Below is a small trained network, with its code and all its weights. Each question gives an input and a class and asks what happens when units are switched off, that is, made to give their printed mean instead of their output.

import numpy as np


def w(rows, s, z=0):
    codes = np.array(rows[::2]) - 128.0
    scale = np.full(codes.shape[1], s)
    scale[-1] = z or s
    return codes * scale


def f(y):
    return np.maximum(y, 0)


def log_softmax(a):
    a = a - a.max(-1, keepdims=True)
    return a - np.log(np.exp(a).sum(-1, keepdims=True))


def net(x, mask):
    res = np.array(x, float).reshape(1, 3) / 4 @ E
    y = f(res @ A[0][:, :-1].T + A[0][:, -1])
    res = res + np.where(mask, y, B[0][:, -1]) @ B[0][:, :-1]
    return log_softmax(res[-1] @ U[:, :-1].T + U[:, -1])


A, B = {}, {}
E = w([
[125,201,185,194,229],'x0',
[42,153,244,47,165],'x1',
[75,189,66,115,255],'x2',
],0.0085)
A[0] = w([
[76,161,166,111,146,196],'N1',
[57,154,141,55,147,180],'N2',
[80,148,171,73,121,224],'N3',
[101,128,183,97,111,118],'N4',
[139,173,181,186,153,173],'N5',
[69,149,167,83,147,177],'N6',
[152,122,37,145,162,204],'N7',
[118,127,23,142,137,165],'N8',
[125,97,109,144,81,231],'N9',
[215,97,116,162,95,252],'N10',
[134,149,76,122,115,87],'N11',
[49,107,161,63,136,211],'N12',
[115,88,139,64,111,128],'N13',
[115,126,7,162,138,179],'N14',
[157,155,140,147,127,113],'N15',
[101,150,209,107,114,168],'N16',
[165,101,136,95,67,187],'N17',
[105,167,156,142,150,226],'N18',
[162,99,95,151,69,246],'N19',
[137,93,134,101,93,113],'N20',
[136,156,105,138,188,108],'N21',
],0.013,0.0044)
B[0] = w([
[49,98,134,160,153,213],'N1',
[106,132,106,252,211,221],'N2',
[97,70,9,150,224,220],'N3',
[102,134,79,110,131,185],'N4',
[1,138,223,216,134,214],'N5',
[88,63,113,189,157,217],'N6',
[227,217,68,67,141,215],'N7',
[151,168,32,63,119,205],'N8',
[111,191,145,59,106,209],'N9',
[51,169,191,98,92,251],'N10',
[127,151,107,85,109,155],'N11',
[114,96,55,191,172,226],'N12',
[169,162,76,143,178,179],'N13',
[135,169,27,90,120,223],'N14',
[106,118,157,150,106,149],'N15',
[45,94,69,103,127,215],'N16',
[157,209,120,93,101,220],'N17',
[81,131,181,182,114,206],'N18',
[116,168,175,76,98,243],'N19',
[171,222,126,120,100,178],'N20',
[157,187,108,165,136,185],'N21',
],0.0071,0.011)
U = w([
[103,158,237,127,99,215],'0',
[195,83,158,166,104,4],'1',
[124,144,73,166,144,197],'2',
[77,1,134,190,135,63],'3',
[130,150,87,59,106,112],'4',
],0.0099,0.0032)

Each question gives the input, the list of numbers given to net, and the class t.
The units are the neurons (one row each of A and B). Each row of codes is followed by its name. A weight is (code - 128) times the scale printed after its matrix; where a second scale follows, it is the last column's (A, B and U).
mask holds one flag per neuron, in row order. A switched-off neuron (its flag False) gives its mean, the last column of its row in B, instead of its output. The means were averaged over made-up inputs and are rounded, as every weight is.
A unit's drop is (log p(t) with every unit on - log p(t) with that unit switched off) / (log p(t) with every unit on - log p(t) with every unit switched off).
The circuit of an input: a set's keep is (log p(t) with only the set's units on - log p(t) with every unit switched off) / (log p(t) with every unit on - log p(t) with every unit switched off). Starting from the 12 units with the biggest drops (on a tie, the unit counted first), units are removed one at a time, each time the one whose removal leaves the highest keep (on an exact tie, the one counted first), for as long as the keep stays at least 0.8.
circuit, biggest first: the units of the circuit, biggest drop first
unit that matters most: the unit with the biggest drop
drop when u is switched off: that unit's drop, to one decimal
input [-5,0,-5], class 0: circuit, biggest first : [N14 N10]
input [-3,7,-7], class 2: circuit, biggest first : [N13 N12]
input [2,-4,-3], class 0: circuit, biggest first : [N3 N10 N12]
input [7,-4,0], class 0: circuit, biggest first : [N3 N5 N12]
input [-7,0,-5], class 0: circuit, biggest first : [N14 N10]
input [6,-8,-5], class 0: unit that matters most : N10
input [8,-2,3], class 0: circuit, biggest first : [N5 N3]
input [-7,-3,-8], class 0: drop when N17 is switched off : -0.1
input [4,-6,7], class 4: drop when N3 is switched off : 0.1
input [-4,8,-7], class 2: drop when N17 is switched off : 0.3
